Below are the code and all the weights of a small trained network. Each question names an input and a class and asks about switching units off, where a switched-off unit gives its printed mean instead of its output.

import numpy as np


def w(rows, s, z=0):
    codes = np.array(rows[::2]) - 128.0
    scale = np.full(codes.shape[1], s)
    scale[-1] = z or s
    return codes * scale


def norm(h):
    return h / np.sqrt((h * h).mean(-1, keepdims=True) + 1e-5)


def f(y):
    return np.maximum(y, 0)


def log_softmax(a):
    a = a - a.max(-1, keepdims=True)
    return a - np.log(np.exp(a).sum(-1, keepdims=True))


def net(x, mask):
    res = np.array(x, float).reshape(1, 6) / 4 @ E
    u = 0
    for l in range(3):
        y = f(norm(res) @ A[l][:, :-1].T + A[l][:, -1])
        res = res + np.where(mask[u : u + 4], y, B[l][:, -1]) @ B[l][:, :-1]
        u += 4
    return log_softmax(norm(res)[-1] @ U[:, :-1].T + U[:, -1])


A, B = {}, {}
E = w([
[49,194,152,113,123,122,80],'x0',
[60,194,122,118,218,192,104],'x1',
[109,65,205,158,133,194,196],'x2',
[125,85,132,21,107,255,107],'x3',
[162,125,146,96,134,112,137],'x4',
[115,195,139,56,101,126,229],'x5',
],0.0044)
A[0] = w([
[155,105,174,1,54,120,97,7],'0.n1',
[168,96,143,143,144,172,190,105],'0.n2',
[84,150,157,93,164,222,158,114],'0.n3',
[161,59,172,134,58,82,167,4],'0.n4',
],0.0068,0.0017)
B[0] = w([
[212,125,54,1,46,180,52,247],'0.n1',
[157,122,148,171,72,105,162,225],'0.n2',
[182,120,65,92,159,153,4,245],'0.n3',
[44,229,188,193,199,99,78,251],'0.n4',
],0.0046,0.0032)
A[1] = w([
[195,89,76,44,105,253,254,109],'1.n1',
[53,184,59,43,189,169,140,57],'1.n2',
[46,177,115,99,228,241,184,8],'1.n3',
[90,183,93,78,126,28,237,67],'1.n4',
],0.0063,0.0016)
B[1] = w([
[119,102,91,2,44,118,44,254],'1.n1',
[140,123,165,207,135,119,210,214],'1.n2',
[99,124,107,189,188,227,63,187],'1.n3',
[109,162,167,153,57,125,199,203],'1.n4',
],0.0083,0.0042)
A[2] = w([
[71,221,145,99,133,69,205,64],'2.n1',
[82,101,67,167,141,71,77,171],'2.n2',
[54,129,130,118,241,213,175,1],'2.n3',
[63,1,200,154,112,208,135,205],'2.n4',
],0.0089,0.00088)
B[2] = w([
[127,109,188,122,69,123,254,240],'2.n1',
[191,49,155,111,182,114,105,245],'2.n2',
[59,169,62,131,175,197,77,223],'2.n3',
[126,194,131,84,54,61,242,252],'2.n4',
],0.0084,0.0043)
U = w([
[163,119,106,2,57,170,73,178],'0',
[140,150,213,163,68,72,241,245],'1',
[202,66,167,185,189,56,69,41],'2',
[56,197,109,181,214,239,95,36],'3',
],0.008,0.0012)

Each question gives the input, the list of numbers given to net, and the class t.
The units are the neurons (one row each of A and B). Each row of codes is followed by its name. A weight is (code - 128) times the scale printed after its matrix; where a second scale follows, it is the last column's (A, B and U).
mask holds one flag per neuron, layer by layer. A switched-off neuron (its flag False) gives its mean, the last column of its row in B, instead of its output. The means were averaged over made-up inputs and are rounded, as every weight is.
A unit's drop is (log p(t) with every unit on - log p(t) with that unit switched off) / (log p(t) with every unit on - log p(t) with every unit switched off).
The circuit of an input: a set's keep is (log p(t) with only the set's units on - log p(t) with every unit switched off) / (log p(t) with every unit on - log p(t) with every unit switched off). Starting from all 12 units, units are removed one at a time, each time the one whose removal leaves the highest keep (on an exact tie, the one counted first), for as long as the keep stays at least 0.8.
units of the circuit, in order: the units of the circuit, biggest drop first
k most important neurons: the k neurons with the biggest drops, biggest first
top k neurons in layer l: the k neurons of layer l with the biggest drops, biggest first
drop of u: that unit's drop, to one decimal
input [-6,6,-6,7,-4,-7], class 3: top 2 neurons in layer 0 -> (0.n1, 0.n2)
input [1,-4,-7,3,-5,-4], class 2: units of the circuit, in order -> (1.n1, 2.n2)
input [4,-1,-2,-5,-8,-5], class 2: units of the circuit, in order -> (2.n2)
input [1,3,2,-5,-5,-6], class 2: 3 most important neurons -> (2.n2, 1.n3, 0.n4)
input [4,-7,4,-5,2,-4], class 2: 4 most important neurons -> (1.n4, 1.n2, 2.n2, 2.n4)
input [6,5,-7,0,3,2], class 3: 3 most important neurons -> (1.n3, 2.n3, 0.n2)
input [6,1,-3,2,4,-1], class 3: top 3 neurons in layer 1 -> (1.n4, 1.n1, 1.n2)
input [6,-4,2,-6,-7,-3], class 2: 3 most important neurons -> (2.n2, 1.n4, 2.n4)
input [4,4,-4,0,5,2], class 3: 2 most important neurons -> (1.n3, 2.n3)
input [6,2,4,3,8,-6], class 3: 3 most important neurons -> (1.n1, 2.n3, 0.n2)
input [-1,-2,-6,-1,0,2], class 1: top 2 neurons in layer 1 -> (1.n1, 1.n4)
input [3,-4,5,3,-6,-6], class 1: drop of 2.n4 -> 0.8
input [-1,2,8,-2,-6,-8], class 1: drop of 2.n4 -> 2.5
input [0,4,-5,0,7,4], class 1: units of the circuit, in order -> (1.n2)
input [-5,0,-8,1,-4,-3], class 2: drop of 1.n1 -> 0.2
